Rows near named flat spaces through zero:
kob_gile: [ 12  19  24   9  22 -47   7  31  23  -7  18 -24  -2 -13  18 -30 -30 -41
  -6   6]
vupel_zagel: [  9   7   7  17 -31   2 -20  -5  74  26 -17  13  33  -1  22   1  16 -36
 -32 -10]
vupel_zagel: [  5  24   6   0  -8 -13 -46  -8 -33 -10   3 -15 -18 -36   7 -18  13  40
 -12   6]
sasut_dig: [ 12 -15  43 -56   4 -24  -9  10 -59  29 -29  -2  -3  -9 -19  38 -36  20
 -21  25]
kob_gile: [ 15  18  14   0  11  17  44 -38  12 -17 -16  14  17   3  -2  16  39  -3
  40   7]
sasut_dig: [ 22  -7  23 -14 -41 -32 -41  24 -59  22  26 -62   4 -19  58 -77 -53  16
  -7  33]
kob_gile: [ 25 -17  -3  18 -14 -27 -13   2 -11  -2 -10 -28 -11 -25  29   5 -10 -59
 -44  -3]
vupel_zagel: [ 10 -31  34 -30  -2   9  13 -23 -26   6 -30  13  29   8   7  43 -21 -36
  -8   8]
sasut_dig: [-18 -13  14 -18  40 -30   0  24  -6  11   3   2 -22  -1 -54  44 -21  13
 -21   0]
viv_nasi: [-12  24  12 -13   8  22 -58   1 -44 -38   1  16   9  -9  -4 -17   5  62
  18 -21]
sasut_dig: [  5  19  -2  14  73 -14 -42  35 -52 -93 -35  34 -31 -20 -62  66  12   7
 -26 -92]
nuf_nomif: [  1   5   7  28 -43 -17  65 -88 -25  25   2  -3 -19 -12  14  -6   4   3
  -8   3]
viv_nasi: [ -7 -10  -2 -10 -33   2  25  20  13  45  -8  20  12  38   5 -14 -41   2
 -11 -15]
nuf_nomif: [-25  -6 -30  10 -16  15  40   2 -13   9  14  23 -15  37  -3 -23 -31  14
   9 -27]
viv_nasi: [  3 -15   5 -22  -1  26  13   9  39  18  -4   5  34  23  11   5   5 -22
  24  30]
sasut_dig: [ 21   7   8  36  14 -25  -5  16 -35 -47 -18   4  -2   2 -20  10 -11  -2
 -17 -86]
sasut_dig: [-10 -18 -30   8 -18   9  83   0  53  65 -26  39  -7  58 -69  55  16  27
  -5 -30]
vupel_zagel: [ -7   3  11 -35  33  -4  84  25  29  27 -12  31  -1  43 -35  29 -24 -11
  30  16]
viv_nasi: [-36   4 -13  30  -5 -10 -30 -24  62  13  21  12 -12 -23   4   5   6 -31
 -51  -1]
nuf_nomif: [ 50  36  42  -3  61 -38 -83  62  54 -36  -2 -56  27 -49 -25  10  68  19
  19  24]
kob_gile: [  8 -24 -33  18  -5  27   3  10 -49 -37 -13   8  -4  22  -2   6  -4  -3
   5 -54]
sasut_dig: [-22   2 -12 -10 -12   3   2  26 -17  19   6  21 -12  26 -13 -18 -38  37
  -5 -22]
kob_gile: [  3 -19  40 -41 -10 -16 -27  40  -2  58  -8 -12  31  22 -37  13 -27  63
  -5  11]
viv_nasi: [  5 -30  -8  -1  -4   8  -1 -22  33  19 -13  -7   5 -13   4  43  26 -49
 -24  31]
sasut_dig: [-76 -21   5 -24  46 -18  18   8  82  57  69  -5 -15  11 -42   9 -29   0
   2  79]
nuf_nomif: [-20  23 -17 -21  -6  15   5   6 -20   0   1  30 -23   4  15 -25 -22  14
   4   7]
viv_nasi: [ 11 -13   3 -21   6  22  14  12  -3   0  -4  -5  22  20   2   1   5   2
  36  18]
kob_gile: [ 11 -17 -23   3   0  30  22 -23 -30 -34  -7  -1  -4  -2  33   3  10 -47
  17  10]
sasut_dig: [-31  -7  50  13  31 -39  23 -49  -4 -18  34  -2   5 -17  13   0 -51 -58
 -17   5]
nuf_nomif: [-20 -24 -11 -26   9  27  11   1  21  21  14   1   7  15  -3  10   3  -5
  22  48]
nuf_nomif: [ 13  38  57  15  21 -32 -22 -45 -28 -56   5 -10  11 -50  34 -18  -2 -26
  -2  -7]
viv_nasi: [ -4  -8 -36  57  10 -27  21  15  31  -9  40 -37 -27   1  -9 -24   6 -20
  -4 -19]
vupel_zagel: [  0  32 -25  16   0 -10 -21  -1  13 -10   2  -1 -37 -34   7 -11  28   1
 -19   6]
nuf_nomif: [  7 -13  13   8 -15  -1  -4 -27 -11   9   2 -18  14  -4  -7   6  16  23
   4   2]
vupel_zagel: [ -9   1  17   6  10   4   6 -18  12 -10  23  -8  21   3   6 -17   3   2
  27  11]
nuf_nomif: [-15  -7 -31 -24   7  38  16  -4  18  -6 -22  44 -12   4  24  28  -2 -67
 -11  22]
vupel_zagel: [-21  15  11  20   9  11  -7 -30   6 -28  49 -17  18  -4  18 -52   9  24
  47  13]
kob_gile: [ 32  20  -1  -8 -22  12  -4  45  29   8 -18   2  30  20  31 -38   0  -6
  19  -6]
vupel_zagel: [ 44 -23   0  -2 -13 -11  -4  29 -26  11 -20 -39   7   4 -10  11  13  16
   4  -3]
viv_nasi: [-41   6  12 -16 -19  21  16  -8   4  25  11  45  20  40   0 -25 -46  32
  10 -17]
viv_nasi: [ 78  10   8 -53 -15 -24 -29 104 -46  18 -53 -34  -2  -2  20 -15 -19  10
  -3  14]
kob_gile: [-23  21 -20  34  15  -7   5 -29  12 -27  17  13 -32 -20  -7  -1  15  -9
 -13 -18]
nuf_nomif: [-15 -14  10  28  -7   6  29 -46 -25 -21  18   4  14  14  10 -13 -18 -10
  12 -30]
vupel_zagel: [-20   7 -19  51 -34  13 -55  -4  42  -5  36 -10  23   1  26 -59  10  18
 -10 -33]
vupel_zagel: [-46 -19  37   3  28 -23 -16   6  37  18  27  15  23  19 -46  23 -42   9
 -25 -25]
viv_nasi: [-16  16   7  13  52  16  -6 -34 -11 -65  35 -11   0 -20 -11  -6  41  19
  55  14]
nuf_nomif: [  8  17  -8   1   5 -28  24  23  29  22   2  -8 -24  -4  -9  -5   0  -5
  -7  15]
nuf_nomif: [ 10  49  -3   8   7   3 -27  16 -12 -33  -1   6  -7 -11  -4 -33  26  55
  25 -24]
kob_gile: [-56 -20 -44  44  34  40 -36 -31  28 -49  41  13  -8  -4 -29  18  42   6
   5 -23]
vupel_zagel: [  9 -25  -6   7  31 -10  19  -1  -7 -17   2 -21 -13  -8 -17  34  12 -33
   2  10]
kob_gile: [ 49  -6  12  17  -8 -30  22  10 -28 -16 -30 -20   1  -6  19   7 -13 -49
 -18 -31]
viv_nasi: [-15 -20   0 -64  -8  24  -5  64  17  50   8   6  23  40  18 -26 -52   1
  20  53]
sasut_dig: [  8   4 -18 -30  -8  16 -13   8 -54  -2 -34  21 -28  -7  -8  23   3  27
 -12  -2]
kob_gile: [-28 -14 -33   7  -5  41  22 -98 -33 -16  -5  26 -36 -26  -5  48  49  -3
  -4  23]
sasut_dig: [  4   0  52 -51  34 -16 -63  29 -27 -10   3 -20  20 -26   2   5 -22  10
   2  41]
[ 23   8  32  -3 -42 -25   2 -76 -29  36 -18 -23  -9 -47  14  16  28  19
 -26  39] | nuf_nomif
[-34   6   7  27  -7   2   6 -30  44  -5  62 -14  20   0  53 -71 -24 -37
  19  26] | sasut_dig
[ -5 -13   6 -25  -4   9  16   8 -31  11 -14  19   4  23  -7  12 -31   9
   2  -8] | vupel_zagel
[  5 -32  -9 -14  -2  23 -23  43 -15  -5   3 -12  25  27   9 -12 -20  -1
  16  -5] | kob_gile
[ 37  84 -10 -39 -74   5  32  45   4  56 -49  45 -12  21  50 -77 -22  46
   9   1] | kob_gile
[ 27 -19 -15  37 -58 -39  37  31 -17  52   4 -38  -9  35  -7 -39 -35  33
 -18 -47] | sasut_dig
[ 10 -19   2   0 -12  -1  22 -27  16  21 -21   2   2  -5   2  38  12 -39
 -22  13] | viv_nasi
[-52 -39 -27 -16 -34  54  32 -32 -42  27  26  27   4  50   4 -21 -40  40
  27   5] | nuf_nomif
[-45  -4 -62   2  46   7  -4 -20  26 -11  37  -8 -77 -46 -18  30  44 -25
 -12  72] | sasut_dig
[  7   6  10 -20  -9   2 -33   9  20  15 -21  10  10 -15  13  12   5 -15
 -24  16] | viv_nasi
[ 10  -9  -5 -43 -25  14  -5 -15 -20  38 -12 -15 -12 -20  24   5  13   6
   1  74] | sasut_dig
[ -7 -31  -8 -25  10  18  -6  15 -20  -9  21 -21   4   3  36 -18 -28 -41
  17  46] | kob_gile
[  1 -64  30  -6 -21  -4 -19 -28 -21  32   0 -29  34   4  -5  35 -17  -8
 -25  10] | nuf_nomif
[  3  -7  18 -41   0 -19  25 -18 -38  27 -21   7 -26 -17   2  33 -27 -20
 -24  40] | viv_nasi
[-26 -20 -47  15   5  10 -38  40 -15 -28  36 -11 -24   0  33 -41 -38 -37
 -17  -8] | kob_gile
[-20  13 -18  -3  12  -2  18  41   6   1  21  12 -16  25  -6 -32 -33  13
  15 -11] | nuf_nomif
[-32 -24 -15 -17  13 -11 -17 -12 -24  13  21 -11 -43 -28  -4  20 -19 -14
 -33  45] | viv_nasi
[ 39   8   4 -18   8  13 -60  36   1 -22 -26 -19  20 -22  12   6  39   2
   8  13] | viv_nasi
[-19  36  -4  27   6 -52  21  19  -5   2  32  -3 -45  -6  -4 -48 -46  12
 -19 -26] | viv_nasi
[ 32  -5 -10  18 -32  -3   8  35  20  27 -12 -19  20  29 -11 -16  13  31
   9 -31] | sasut_dig
[-30 -10  13   0  -9  14  55 -59  -2  16   3  34   9  23 -10  18 -16  -1
   7  -6] | viv_nasi
[ -2   4  -6  15  40 -23  12  64  42 -14  23 -11   0  22 -19 -16 -21 -19
  13 -20] | nuf_nomif
[ 19  25   9  39  19 -18  -9   6  -4 -61 -14  11   4 -12  11  -4  -2 -41
 -15 -68] | nuf_nomif

Rows near named flat spaces through zero:
ruzi-gapa: [ 15  -6 -32 -48   3  23 -37 -19 -30  12  -1  11 -53  27 -35 -44  -5 -10
 -15 -10]
katu-rubos: [ 25  67 -37  31 -12  -9  11  43  19  16  48 -32   6 -35   0  -5 -27  23
 -25  20]
rato-fivol: [ -4 -24  20 -11 -22  -1  25 -18   8 -16 -23 -10  26  12  10  -5 -20 -39
  44 -27]
nivuz-dozu: [-18  18 -19  10  -8  -9 -12  22  -3  10  25   5  -7  11  -8  -1   1   8
  -5  19]
nivuz-dozu: [-20   8  17  -8  -8  24  -3   5  43  -7   8 -29  35   1  10  -4 -40  -6
  12 -25]
nivuz-dozu: [  1   7  15  -4  -6  14   9  -4  26  -5   1 -20  20 -12   7  -1 -23  -3
   3 -22]
rorin-lavi: [ 14   1 -36  27  38  -6 -20  47   3 -12 -13 -23  33  15  26   5 -12   7
  21  52]
zadaf-daf: [-33  34 -49  12 -43 -29 -11  42  -8  14  43   5  -9  38 -14 -14 -17 -10
  24  30]
rato-fivol: [ 17 -14  29   8  17  33  34 -19 -12   0  14 -24  13 -32 -16 -21  -8 -41
 -17 -24]
ruzi-gapa: [-14 -17  26 -17 -26 -40  -6 -18  40 -23 -64  29  15  17  49  55  16  43
  42 -14]
rato-fivol: [  1 -10 -13  25  19  -9   7   5 -56  14  23  22 -29  -3 -27  -8  40 -15
 -24  33]
zadaf-daf: [-27 -24  65 -14  84  95 -38 -16  43  -5   9 -30  31 -29  -3   1  -9  21
 -66 -31]
nivuz-dozu: [ 19  -8 -18  31  40   0   4  16 -48   9  16   4 -14 -12 -16  -9  31 -10
 -26  42]
katu-rubos: [ 22  31   6  26  26   7   5  18  26   3  12 -20  15 -48  17  22   2  42
 -40  10]
rorin-lavi: [ 17 -24  28 -49 -45   5  33 -75 -35   8 -10  28 -54  -7 -39 -30  13 -41
  -5 -66]
rato-fivol: [-28  11 -38 -12 -31 -37 -35  21  -1   4  -5  30 -21  51   4   9   5  22
  29  26]
rorin-lavi: [ -5  23  21 -17 -10   2 -13 -14  41   3  -4   7  -8 -22  12  26   2  53
 -27 -26]
zadaf-daf: [  0 -13   8  -8  -6 -13   0 -13   0  -6 -23  16  -5   7  10  14  14   8
  11  -4]
nivuz-dozu: [  2 -11  14 -25 -26 -13   5 -26  12  -9 -31  13  -4   9  11   9   0   3
  23 -26]
rorin-lavi: [ 13 -35  25   1  30  -5  -2  -7  24 -29 -64  -4  40   2  47  34   6  15
  31   3]
ruzi-gapa: [-29 -42   4   1  33  49  -8  13 -14 -12  11 -34  41  39 -16 -43 -35 -75
  31   5]
zadaf-daf: [ -9  -7  21   5 -40 -20  43 -26 -24   7  14  20 -16 -10 -19  -1  18 -31
   6 -22]
ruzi-gapa: [ 30   4 -21  10  30  36  -1  39  40 -25 -15 -79  77   5  32 -27 -79 -34
  45   7]
nivuz-dozu: [ 27   4  11  16  24  21  21  -1   0   0   9 -26  15 -37  -1  -7  -7  -9
 -22  -5]
ruzi-gapa: [  4 -22  28  19  25 -12  10  -6   6 -14 -32  10  20 -16  28  37  29  19
   2  10]
ruzi-gapa: [ 55  24 -23 -27   1 -19 -18 -26 -17  16 -20  33 -71 -29  -7   9  38  63
 -51  -2]
katu-rubos: [ 22  -4   1  38  52  29  16  23 -13  -2  19 -37  31 -30  -2 -13  -7 -23
 -20  24]
katu-rubos: [  8  22  -5  26   7  -6   9  22  12   2  14 -14  16 -22  11  12  -3  16
 -12  15]
katu-rubos: [-18   5 -17  44   8 -10  14  33 -34  11  43  -1   5   2 -18  -8  12 -26
  -4  41]
katu-rubos: [ 11  -4 -20 -19  -7  17  -3  -5 -19   4   8 -12 -12  16 -22 -40 -23 -36
   9 -10]
rorin-lavi: [ 11 -25  24 -42 -30   8  21 -58 -22   2 -15  19 -35   0 -26 -23   6 -33
   2 -52]
nivuz-dozu: [-29 -10 -23   7  81  49 -72  40 -12   9  25  -7  -2  26 -16 -15   7  21
 -43  50]
katu-rubos: [ -7 -37  49   2  67  34 -16 -30 -19   4  -8  26 -20 -29 -11  20  58  28
 -66  -1]
nivuz-dozu: [-17  19   6  11 -42 -11  28  10  23  -2  20 -18  28   0   5  -1 -30 -23
  28 -16]
katu-rubos: [ -8  13  19 -44 -20  -7 -30 -38  23  10 -18  42 -50  -8   0  27  29  68
 -37 -34]
rorin-lavi: [-44   2  20   9  22  17 -31  27  55 -12  -2 -16  48  12  30  29 -18  32
   6   7]
zadaf-daf: [-55 -16 -17 -23  29  45 -62  15 -16  12  34   5 -17  53 -38 -36  -9 -16
 -16  15]
rato-fivol: [-31  25 -15  32  22  19 -17  46   6  13  55 -20  18   0 -12  -8 -13   2
 -24  32]
zadaf-daf: [ 11   6   5   6  -8 -13  13  -1  10  -4 -10  -1   8 -13  14  14   1  10
   5  -3]
zadaf-daf: [ 19 -22  39  -2  35  54  27 -35 -23   6  19 -19  -4 -42 -32 -30   3 -39
 -45 -33]
rato-fivol: [ -1 -31  22  12  -7 -25  25  -7   6 -23 -42   5  34   9  32  26   8 -15
  48   1]
rato-fivol: [ -5   0  -6 -51 -48  12  -4 -27   8   1  -3  -4 -17  29 -18 -36 -39 -32
  28 -47]
rorin-lavi: [ -9  21  14 -21 -51   0  25 -39 -22  28  45  26 -57 -21 -49 -21  14 -12
 -39 -44]
rato-fivol: [  9  -2 -22 -14 -16 -55 -25  -4  -2  -5 -50  47 -31  23  27  40  38  56
  18  22]
zadaf-daf: [-10  37 -49  16 -29 -25  -7  43  -2  10  32  -7  -1  23  -4 -11 -22  -2
  19  31]
rorin-lavi: [ 18  10 -18  18  26 -10 -15  29  16  -8 -18 -12  21  -4  29  20  -1  32
   3  32]
ruzi-gapa: [-34 -31   8  29  35  51  12  30 -13  -8  38 -50  61  22 -18 -43 -42 -87
  26  14]
ruzi-gapa: [  3  22 -18 -26 -38 -14 -12   1  28  -2 -12  -3  -4  16  11  -1 -27  16
  23 -16]
[-19 -22  -2 -23  11  29 -26   3  12 -11 -12 -17  21  37   1 -21 -32 -25
  28  -7] | rorin-lavi
[-52 -22   7  40  -7  -3  23  35  -2 -12  24 -22  62  34   5  -6 -24 -65
  57  23] | rato-fivol
[ 53 -26  -1  -9  62  14 -17 -20 -27  -5 -42  10 -25 -22   5   4  36  26
 -35  14] | ruzi-gapa
[ 16  22  26 -30 -19  -4  -4 -36  36   4 -20  17 -26 -34  12  28  12  60
 -34 -42] | rorin-lavi
[ 40   2  28  12  57  66  21 -10   4   3  24 -51  20 -63 -15 -28 -20 -19
 -57 -22] | zadaf-daf
[  2   5  17 -14 -17   6   9 -13  28  -6 -10 -11  13  -8  11   3 -20   2
   9 -29] | nivuz-dozu
[-31 -85  55   2  67  31  -8 -37 -51  -9 -24  36  -7  13 -18   7  63 -28
 -19   6] | katu-rubos
[-40 -53  42 -39  39  30 -50 -33  12 -12 -42  31  -6  31   7  20  27  25
  -8 -16] | zadaf-daf
[  6 -19 -26  13  37 -10 -21  10 -54   8  -1  29 -34  14 -16  -3  45   5
 -19  47] | nivuz-dozu
[-37  19 -17  -4 -22  -9 -28  32  42  -6   4 -10  27  36  20  10 -33  16
  33   9] | rato-fivol
[ -8  12  -9   2  29  27 -30  24  22   0  12 -22  16   3   5  -4 -20  18
 -15  12] | zadaf-daf
[-39  -3  12  44   8  25  29  28 -16   7  63 -29  37  -2 -26 -25 -18 -63
   0  13] | ruzi-gapa
[-27  17  10   1 -16   5   0   0   8  12  33   5  -9  -6 -16   0   0   5
 -20 -11] | rorin-lavi
[-32  22   9 -19 -72 -51   1 -14  33   2 -12  39 -17  16  17  39  10  40
  24 -23] | ruzi-gapa
[ 10 -29 -18  28  -5 -43  31   0 -68   0  -8  31 -18  16 -11  -2  42 -40
  26  37] | nivuz-dozu
[-12   2 -14 -36 -43 -14 -12 -17  -3   4  -6  20 -29  32 -12 -13  -8  -5
  21 -20] | katu-rubos
[ -2 -35  32  -9  22   9  -2 -21   8 -16 -38   6  16   1  18  17  12   2
   9 -12] | katu-rubos
[-13  15   9 -14  -5  11 -18  -1  30   2   4  -2   0  -3   4   8 -10  27
 -14 -15] | rorin-lavi
[  2  38 -20 -32   6  21 -54  15  55   3  -3 -17  -3   4  15   3 -33  61
 -21  -9] | rorin-lavi
[ 80  11 -45 -34  12  -8 -22  -9  -2  -7 -54  -7 -29  -6  18 -11 -10  33
   1   3] | rorin-lavi
[ 22   4  19   9   8   7  23  -9  10  -3  -4 -14  13 -34   8   7  -2   2
 -13 -13] | zadaf-daf
[ 18  64 -29  45 -62 -56  56  23 -18  25  58   5 -22 -40 -15   5   8   1
 -13  15] | nivuz-dozu
[ 34 -17   5  13  47  14   1   9  13 -20 -36 -27  38 -15  31  10  -8   5
   8  13] | ruzi-gapa
[ 26 -16  -8  15  55  39  -1  14 -18  -5   5 -36  21 -11  -7 -29 -15 -31
 -12  17] | ruzi-gapa
[ 38  17  -1  28  28  -2  17   5 -13   8  10  -4 -10 -49   0  11  24  24
 -44  17] | ruzi-gapa
[ -7  10  37  58   1 -31  44  22  38 -15  -6 -12  61 -40  47  59  11  23
  13  14] | ruzi-gapa

Rows near named flat spaces through zero:
noda_mis: [ 16 -17   1   0 -34   7  -7 -33   7 -25  31   9   0 -11 -39  -2  -4 -36
  27 -12]
noda_mis: [ -4   0   6  20 -15  17  28 -18  39 -36 -40 -33  30 -49  -7  -2 -17 -25
  28  14]
lonun_filin: [ 16  13  -6  -5 -17  16  22 -42  -1 -13   1  32 -20  -4  16 -45   6 -11
  -9   5]
vonad_sebon: [-16   4 -16  10  16   9   0   3  27 -13 -45 -45  36 -11  11  11  -5 -25
   4 -20]
mag_zavok: [  1   2  -4 -13 -51  -8  26 -28 -18  -8 -40  21  22 -30 -26  -7  18  47
 -13 -17]
noda_mis: [  3  -9  -3 -15 -21 -18   2  18 -14  25  25  17  12 -13 -36  38  25  30
  13  25]
zuvud_sefer: [ -6  20 -18 -12  67 -24 -11  28  29  30  -4  10   8  28  48   5   0  -3
  -8   6]
zuvud_sefer: [  4 -17 -45 -20 -63  18   3 -38  -8  -5 -12 -16  55 -28 -58  29  50 -30
  18 -31]
lonun_filin: [ -1   4   8   3   0   1   9  -1  -2  -3 -12   3  -5  -4   9 -12  -7  13
  -6   4]
zuvud_sefer: [ -6  25   2  -2  59 -26   7  37  25  26   0  16  -9  11  47   3  -7  24
  -9  39]
noda_mis: [ 21  -1  17  -8  -9  11 -12 -49 -28 -15  19  51 -55  41  23 -77 -24  -7
 -27 -43]
lonun_filin: [ 14   6  21   2 -55 -35  -1 -47 -29 -46   7  60 -37  -2 -41 -30 -17  60
 -37 -51]
lonun_filin: [-11  22 -29  26  19 -31 -24  24  24 -26  35 -29  -5   2 -27  63  14 -14
 -16  -5]
vonad_sebon: [ -7 -13  35  11  21   8 -36  44 -67  27  42  -3 -68  60  19 -10 -15  31
 -36  -7]
mag_zavok: [ -8  41  14  24  46 -28  33   4  60 -32 -46   6  -3 -27  48 -21 -39  22
 -11  27]
zuvud_sefer: [  4   0  11   6 -35   0   6 -17 -26 -18   3  14 -21  -6 -20 -11   0  26
 -17 -11]
noda_mis: [ -3 -62   4 -25  39   5 -76  57 -13  65  66 -34  27  56 -26  56  -4 -60
  59 -17]
noda_mis: [ 15 -21  14  -6 -41  10  13 -24   4  -9  14  13  11 -29 -37  -3  -3 -12
  37  15]
noda_mis: [ -3  -6  -6  -4   8   7   3  26   2  25  13 -15  14  -7  -3  28  17  -9
  20  35]
mag_zavok: [ 10  -8  41  14  39  18  -3  17  12   6  39   5 -43  17  37 -32 -41 -29
  25  45]
mag_zavok: [-18  -2  -9  11 -36  36   5   8 -61   3 -31 -43  -8   3  -5   4  30  24
 -41 -17]
vonad_sebon: [-24  49 -34   6  71 -37   4  55  23  25 -22 -13   5  13  51  38  23  36
 -44  25]
mag_zavok: [ 18 -47  16 -30 -41  16 -18 -56  -5  -6 -11  23  31   3 -31 -40 -25 -35
  43 -62]
vonad_sebon: [  3 -20 -15 -11  27   5 -43  31 -10  37  64 -13  -5  40  -8  35  17 -45
  19   4]
lonun_filin: [-24  17  -7  -1  76   3 -21  33  -4  27 -52 -27  -2  53  81 -25 -16   5
 -43 -37]
zuvud_sefer: [ 12 -34  34   4 -54  26 -31 -41 -65 -27  22  12 -48  34 -29 -49 -26  -2
 -19 -69]
zuvud_sefer: [  2 -40  13  -2 -75  37   0 -20 -49  -6  -5 -23  12 -19 -56   4  12  -1
  17 -20]
mag_zavok: [  0  -1 -20 -28 -62 -37   9 -24 -25   0 -29  36  37 -24 -57  24  34  68
 -19 -42]
vonad_sebon: [-10  45 -24  40  28  11   1   2   3 -37   8 -30 -50  18  37  -7   8 -19
 -58   1]
lonun_filin: [  5  -3 -27  -9 -46 -51 -15  -5   8 -16  38  18  30 -26 -89  74  32  20
  11 -18]
mag_zavok: [ 11 -14  17  -2   6  15  -1 -11  10   0  13   7  -7   4  10 -25 -21 -30
  26   9]
vonad_sebon: [-24  -6  22  12   9  14  -1  54 -46  28 -25 -40 -12  11  17  14   1  48
 -25  14]
noda_mis: [-20 -29   3  -5  53 -29 -83  35  -4  13   2 -33  17  68  -4  28 -36 -18
  -5 -97]
vonad_sebon: [  0   9 -16  18   8  20 -13  10 -15  -4  44 -22 -36  21   5  12  19 -32
 -18  13]
mag_zavok: [  3  -6 -34 -14  -4   0 -18   1   1  15  30  -6  19   9 -23  34  34 -32
  11  -6]
zuvud_sefer: [-20  21 -37 -28  17 -36  -1  32 -22  46 -40  11  31  15  13  34  45  68
 -46 -20]
lonun_filin: [  1   4 -11  12  -2  -6 -11   3  10 -15  31 -10  -6  -2 -21  26   7 -20
   3   4]
zuvud_sefer: [-14  16 -10 -14  44 -20  21  57  16  54 -19  -2  28 -11  32  36  23  39
   6  61]
noda_mis: [ 12   4 -28  10  -2  29   2 -10  18  -8  50 -19  -9  -5  -7  15  27 -72
  21  36]
vonad_sebon: [-14  10 -12  -9  33 -22   1  32  16  26 -25  -8  29   0  17  26   8  22
  -3   8]
vonad_sebon: [ -1  10 -11   9  -2   8   6  -1   2  -8   4 -10  -6  -5   1   5  11  -9
  -7  11]
zuvud_sefer: [-12 -10  28  35 -48  14   0 -11 -28 -51 -28 -39 -13 -21 -37  -1 -24  22
 -18 -34]
lonun_filin: [-13  -8  40  34  24  16  -6  37  -4 -10   2 -42 -28   4  16   0 -39  -1
   4  22]
mag_zavok: [ 11  -8   1 -15 -19  -9   5 -17   3   3   7  27  11 -10 -18  -3   3   5
  16   0]
lonun_filin: [-16  35 -11  39  44 -15 -17  25  17 -32   8 -33 -33  19  24  18 -11  -6
 -42  -8]
[  4 -16 -42 -23 -46  24   0 -43  -4  -2 -23 -13  51 -14 -33   6  38 -40
  14 -42] | mag_zavok
[-20  23 -22  19  43 -11 -12  11  35 -22 -39 -41  19   7  26  14 -11 -18
 -21 -31] | mag_zavok
[ -7 -13  -7  -2 -35  28  -2  -8 -42   3 -20 -24   5   3 -14  -2  20   4
 -17 -27] | mag_zavok
[ 15 -20  14 -17 -29   0   3 -13 -13  12  24  31  -1  -7 -26  -6   2   7
  24  10] | vonad_sebon
[ -8 -30  39  13 -35  29   4 -38  -3 -43 -78 -32  27 -22  -9 -47 -54  -5
  15 -61] | vonad_sebon
[  4 -58  36 -56   0 -32 -22  22  -4  65 -13  39  63   4 -28  13 -23  38
  64 -17] | vonad_sebon
[ 17  17   2 -12  -9 -26  16 -12  -2   5  31  60 -27  -3  -3 -11  10  34
 -10  27] | vonad_sebon
[ 36  17 -24 -26 -12 -36  11 -49  41 -10  58  84  -5 -11 -20  -9  17 -19
  21  18] | vonad_sebon
[  8 -16  24  -4  36 -20 -31   1  29  -3  23  17  -3  24   6 -12 -46 -25
  28 -22] | mag_zavok
[-18  40 -42  16  27  -4  23  26  27   0 -25 -36  18 -20  24  38  36   0
 -24  35] | vonad_sebon
[ -5   1   0  -2   6 -18  -6 -22  27 -25 -47   0  30  -5   2 -14 -27   1
   0 -51] | mag_zavok
[  7  24 -17 -15 -22 -22  22 -37  -1 -12 -26  46   2 -10   2 -24  16  38
 -31 -20] | lonun_filin
[-10   0 -13   0   1  -4  14  36  12  22   0 -26  32 -30 -18  55  27   8
  22  49] | noda_mis
[-11 -14  24   2  22  22  14  19  13  16 -47 -30  25 -12  31 -15 -26  -4
  26  18] | noda_mis
[ -3  -5  34  12 -13  25  22 -29  -1 -29 -64  -9  -1 -15  26 -60 -43  10
  -4 -23] | mag_zavok
[ -7 -14  -7   4  11  21 -24  35 -26  26  37 -34 -12  25  -4  30  19 -24
   3  14] | vonad_sebon
[  8  -2  -7 -22 -36 -28  11 -24   1  -1 -10  40  25 -22 -34   6  13  34
   5 -14] | mag_zavok
[ -1  22 -27  -7  26 -27   7 -13  53 -12 -26   9  34 -12  13   6   0 -13
   4 -11] | vonad_sebon
[ -7  32 -25  34  13  18   2  -5   6 -35   6 -34 -32   7  22  -2  11 -32
 -37   1] | vonad_sebon
[  5  25  -5  20   7  19  26 -12  18 -21   4  -5 -24 -14  27 -20   2 -23
  -7  38] | lonun_filin
[-10  25 -14  -3   4 -59   1  14  11  -6 -18  22  16 -11 -18  36  10  63
 -29 -17] | mag_zavok
[ 16   7  28  -7 -43 -11  24 -11 -52   7  30  65 -56  -2 -11 -29   9  74
 -29  29] | zuvud_sefer
[  -1  -17   -8  -17  -16    0  -49  -27  -56   -1   -5   12  -16   61
   -7  -29   -1    7  -45 -107] | zuvud_sefer
